[[107 108 150 115]
 [135 138 108 119]]
|
[107 138]

[[141 157 131 129  98]
 [106 155 127 132 140]]
|
[141 155]

[[103 119]
 [112 120]
 [138 144]
 [100 119]]
|
[103 120]

[[140 112 113 135]
 [131 142 142 141]
 [135 138 136 145]
 [129 151 150 144]
 [139 127 123 144]]
|
[140 142 136 144]

[[119 124 130]
 [120 126 128]
 [126 129 126]
 [112 138 101]]
|
[119 126 126]

[[124 116]
 [134 113]
 [106 122]
 [116 118]
 [128 115]]
|
[124 113]

[[135 120 131 106]
 [113 130 126 121]]
|
[135 130]
---
[[114 144 111 129 127 138 118 134 137 113 139 146 139 138 133 116]
 [135 144 130 131 146 132 126 133 148 110 141 115 122 128 114 118]
 [132 136 125 116 128 137 140 150 121 133 132 132 110 125 148 120]
 [144 140 114 121 138 128 138 130 138 121 140 132 117 126 118 125]
 [133 127 131 114 153 145 128 137 151 132 124 138 136 135 137 128]]
|
[[135 144 130 131 146 132 126 133 148 110 141 115 122 128 114 118]
 [144 140 114 121 138 128 138 130 138 121 140 132 117 126 118 125]]

[[125 127]
 [144 142]
 [126 127]
 [114 122]
 [125 128]
 [103 108]
 [103 109]
 [137 139]
 [144 141]
 [152 149]]
|
[[144 142]
 [114 122]
 [103 108]
 [137 139]
 [152 149]]

[[122 144 125 125 140 151 140]
 [133 110 131 124 113 102 119]
 [122 104 140 141 105 119 132]
 [121 109 138 136 109  99 131]]
|
[[133 110 131 124 113 102 119]
 [121 109 138 136 109  99 131]]

[[135 115 110 134 127 142 136 120 135 135 125 104 115]
 [127 114 125 125 123 119 141 141 116 109 136 132 117]]
|
[[127 114 125 125 123 119 141 141 116 109 136 132 117]]

[[119 123]
 [113 131]
 [106 143]
 [107 143]
 [100 151]
 [114 139]
 [107 108]
 [105 106]
 [120 116]]
|
[[113 131]
 [107 143]
 [114 139]
 [105 106]]

[[136 152 137 128 120 111 122 123]
 [125 106 108 121 135 144 144 132]
 [136 149 132 120 108 112 122 132]
 [117 112 127 130 144 141 127 121]
 [136 150 148 130 121 106 119 129]
 [124 132 145 138 141 125 120 116]
 [116 110 118 128 144 145 133 125]
 [129 107 107 123 138 148 139 133]
 [139 139 117 115 114 122 136 137]
 [135 147 147 134 121 105 116 128]]
|
[[125 106 108 121 135 144 144 132]
 [117 112 127 130 144 141 127 121]
 [124 132 145 138 141 125 120 116]
 [129 107 107 123 138 148 139 133]
 [135 147 147 134 121 105 116 128]]

[[121 106 113 147 132 131 136 128 130]
 [121 135 104 135 128 115 137 117 122]
 [142 125 123 119 138 120 145 148 129]
 [140 126 122 120 138 120 146 150 128]]
|
[[121 135 104 135 128 115 137 117 122]
 [140 126 122 120 138 120 146 150 128]]
